Here is a tiny trained network, its code and every weight. The questions are about switching its units off for an input and a target symbol, where a switched-off unit gives its printed mean instead of its output.

import numpy as np


def w(rows, s, z=0):
    codes = np.array(rows[::2]) - 128.0
    scale = np.full(codes.shape[1], s)
    scale[-1] = z or s
    return codes * scale


def f(y):
    return np.maximum(y, 0)


def softmax(a):
    e = np.exp(a - a.max(-1, keepdims=True))
    return e / e.sum(-1, keepdims=True)


def log_softmax(a):
    a = a - a.max(-1, keepdims=True)
    return a - np.log(np.exp(a).sum(-1, keepdims=True))


def net(x, mask):
    ids = ['ΠΨΩαθμτ'.index(c) for c in x.split()]
    T = len(ids)
    res = E[ids] + P[:T]
    u = 0
    for l in range(3):
        q, k, v = (res @ M[l].T for M in (Q, K, V))
        z = softmax(np.where(np.tri(T) > 0, q @ k.T / 2**0.5, -1e9)) @ v
        res = res + np.where(mask[u], z, O[l][:, -1]) @ O[l][:, :-1]
        u += 1
        y = f(res @ A[l][:, :-1].T + A[l][:, -1])
        res = res + np.where(mask[u : u + 4], y, B[l][:, -1]) @ B[l][:, :-1]
        u += 4
    return log_softmax(res[-1] @ U[:, :-1].T + U[:, -1])


Q, K, V, O, A, B = {}, {}, {}, {}, {}, {}
E = w([
[127,122,159,159,82,183,149,111],'Π',
[123,133,184,103,164,166,183,87],'Ψ',
[137,83,154,118,50,31,23,120],'Ω',
[147,142,89,156,10,79,154,88],'α',
[145,96,158,122,156,83,178,153],'θ',
[37,201,184,175,164,171,185,231],'μ',
[96,90,127,232,68,118,94,158],'τ',
],0.014)
P = w([
[189,148,124,78,94,199,130,185],'0',
[84,135,66,106,214,95,73,122],'1',
[136,133,108,147,138,158,166,161],'2',
[182,128,204,136,44,107,139,158],'3',
[64,153,114,178,158,46,133,81],'4',
[115,49,121,160,139,94,190,148],'5',
[236,110,161,106,2,148,127,127],'6',
[108,150,205,196,130,76,132,84],'7',
],0.018)
Q[0] = w([
[95,145,100,156,178,98,110,69],'L0H1',
[184,174,253,186,97,97,149,123],'L0H1',
],0.013)
K[0] = w([
[148,191,21,16,159,188,22,82],'L0H1',
[1,85,113,211,159,25,177,78],'L0H1',
],0.0092)
V[0] = w([
[152,187,32,144,138,11,246,203],'L0H1',
[25,155,225,79,173,91,143,253],'L0H1',
],0.0053)
O[0] = w([
[104,140,108,80,157,36,161,228,255],'L0H1',
[254,190,98,183,171,87,120,135,219],'L0H1',
],0.013,0.0044)
A[0] = w([
[89,142,173,219,254,212,201,160,105],'L0N1',
[185,166,122,43,42,119,145,60,2],'L0N2',
[136,104,134,130,146,179,203,146,171],'L0N3',
[96,86,101,118,138,157,236,139,81],'L0N4',
],0.0069,0.0062)
B[0] = w([
[187,41,104,114,94,54,83,68,253],'L0N1',
[70,180,229,114,126,116,131,171,170],'L0N2',
[255,123,119,141,59,75,108,157,213],'L0N3',
[125,194,112,125,136,55,168,250,178],'L0N4',
],0.0073,0.005)
Q[1] = w([
[96,156,179,164,141,99,137,107],'L1H1',
[63,124,5,122,205,132,128,79],'L1H1',
],0.016)
K[1] = w([
[31,174,2,129,225,117,130,50],'L1H1',
[174,211,107,1,131,241,77,176],'L1H1',
],0.008)
V[1] = w([
[158,130,152,25,120,59,111,54],'L1H1',
[78,93,109,255,78,83,43,179],'L1H1',
],0.0075)
O[1] = w([
[174,175,121,6,111,150,115,117,140],'L1H1',
[105,70,102,134,187,176,104,163,254],'L1H1',
],0.016,0.0087)
A[1] = w([
[72,142,1,99,197,47,92,186,229],'L1N1',
[102,187,155,150,168,185,166,104,59],'L1N2',
[22,124,208,87,183,79,140,76,123],'L1N3',
[51,187,169,162,163,64,128,43,254],'L1N4',
],0.0078,0.0064)
B[1] = w([
[159,191,86,123,127,213,132,43,253],'L1N1',
[156,118,236,100,95,138,70,123,128],'L1N2',
[107,192,49,238,27,172,197,128,148],'L1N3',
[126,40,61,94,102,77,2,247,159],'L1N4',
],0.0086,0.019)
Q[2] = w([
[144,104,105,201,127,232,100,48],'L2H1',
[115,61,115,165,95,64,3,155],'L2H1',
],0.0054)
K[2] = w([
[29,93,108,119,197,132,70,103],'L2H1',
[143,2,213,140,149,188,111,244],'L2H1',
],0.0046)
V[2] = w([
[186,77,144,165,93,99,130,66],'L2H1',
[92,118,109,100,135,87,2,141],'L2H1',
],0.0054)
O[2] = w([
[92,139,34,69,145,234,183,123,158],'L2H1',
[251,178,253,175,106,125,225,120,247],'L2H1',
],0.0069,0.0013)
A[2] = w([
[187,120,97,148,137,104,151,136,106],'L2N1',
[131,182,127,91,145,53,115,248,126],'L2N2',
[68,148,254,71,78,199,92,179,1],'L2N3',
[138,62,149,35,87,69,148,180,116],'L2N4',
],0.0097,0.0067)
B[2] = w([
[27,137,114,118,94,101,95,141,254],'L2N1',
[71,116,164,46,177,103,192,91,243],'L2N2',
[43,214,175,188,180,91,51,166,168],'L2N3',
[168,64,91,248,121,108,174,65,208],'L2N4',
],0.012,0.0094)
U = w([
[181,40,115,122,59,74,93,255,173],'Π',
[187,60,114,128,126,79,146,83,103],'Ψ',
[209,122,171,103,136,176,105,53,241],'Ω',
[66,145,140,121,35,190,163,114,111],'α',
[81,131,131,56,168,110,107,172,150],'θ',
[204,173,120,186,183,54,85,127,77],'μ',
[48,117,125,182,161,135,125,51,2],'τ',
],0.0075,0.0071)

Each question gives the input, a string of symbols that net reads in full, and the target symbol t.
The units are the heads (2 rows each of Q, K, V and O) and the neurons (one row each of A and B). Each row of codes is followed by its name. A weight is (code - 128) times the scale printed after its matrix; where a second scale follows, it is the last column's (O, A, B and U).
mask holds one flag per unit, layer by layer, with each layer's heads first. A switched-off unit (its flag False) gives its mean, the last column of its rows in O or B, instead of its output. The means were averaged over made-up inputs and are rounded, as every weight is.
A unit's drop is (log p(t) with every unit on - log p(t) with that unit switched off) / (log p(t) with every unit on - log p(t) with every unit switched off).
The circuit of an input: a set's keep is (log p(t) with only the set's units on - log p(t) with every unit switched off) / (log p(t) with every unit on - log p(t) with every unit switched off). Starting from the 12 units with the biggest drops (on a tie, the unit counted first), units are removed one at a time, each time the one whose removal leaves the highest keep (on an exact tie, the one counted first), for as long as the keep stays at least 0.8.
circuit, biggest first: the units of the circuit, biggest drop first
unit that matters most: the unit with the biggest drop
k most important neurons: the k neurons with the biggest drops, biggest first
top k neurons in layer l: the k neurons of layer l with the biggest drops, biggest first
input τ θ α Ψ, target Ψ: unit that matters most	L1N1
input τ Ω μ τ Π τ Π α, target Π: 2 most important neurons	L1N4, L1N1
input θ θ Ω Ω Ψ, target θ: circuit, biggest first	L1N4, L2N4
input Π θ θ Π, target Ψ: 3 most important neurons	L1N1, L2N4, L2N2
input α Ω Π α α τ, target τ: circuit, biggest first	L1N1, L1H1
input α μ Ψ τ α θ, target θ: top 2 neurons in layer 1	L1N1, L1N3
input θ Ψ θ μ Ω τ, target τ: circuit, biggest first	L1H1, L1N1
input Ψ α θ α μ α Ω, target θ: top 2 neurons in layer 0	L0N2, L0N1
input Ω Ψ α, target α: circuit, biggest first	L0H1, L1N4
input Π α Π α, target τ: 3 most important neurons	L2N4, L1N1, L2N3
input Π μ Ψ, target Ψ: 2 most important neurons	L0N1, L1N1
input Ω α Π Ψ Ω μ θ, target θ: circuit, biggest first	L0H1, L2N1, L2N2
input Π Ω θ τ Ψ θ α μ, target Ψ: 3 most important neurons	L0N1, L2N4, L1N1
input Π Π θ Ω, target Ψ: circuit, biggest first	L2N4, L1N1, L2N2
input α θ Ψ θ, target Ψ: unit that matters most	L2N4
input Ψ μ θ Π, target θ: 3 most important neurons	L1N1, L2N2, L0N1
input τ Ψ Π μ θ θ μ Ψ, target θ: circuit, biggest first	L0H1, L1N4, L2N2
input Ψ α θ θ Ψ Π, target Π: 2 most important neurons	L2N2, L0N3
input Ψ τ θ μ, target Π: 3 most important neurons	L1N1, L2N2, L0N1
input τ α Ψ Ψ, target τ: 3 most important neurons	L2N4, L2N3, L1N1
input α μ Ω μ, target θ: unit that matters most	L2N2
input Ω α α α α μ τ θ, target α: circuit, biggest first	L0H1, L1N3
input θ Ω Ω μ Π μ θ θ, target Π: top 2 neurons in layer 1	L1N4, L1N1
input Π α α Ω, target τ: 2 most important neurons	L2N4, L2N3
input τ Π μ, target μ: 2 most important neurons	L1N1, L0N1
input θ Ψ α Ψ θ, target Ψ: circuit, biggest first	L1H1, L2N4, L1N4, L2N2
input α Ψ Ω, target Ω: unit that matters most	L2N1
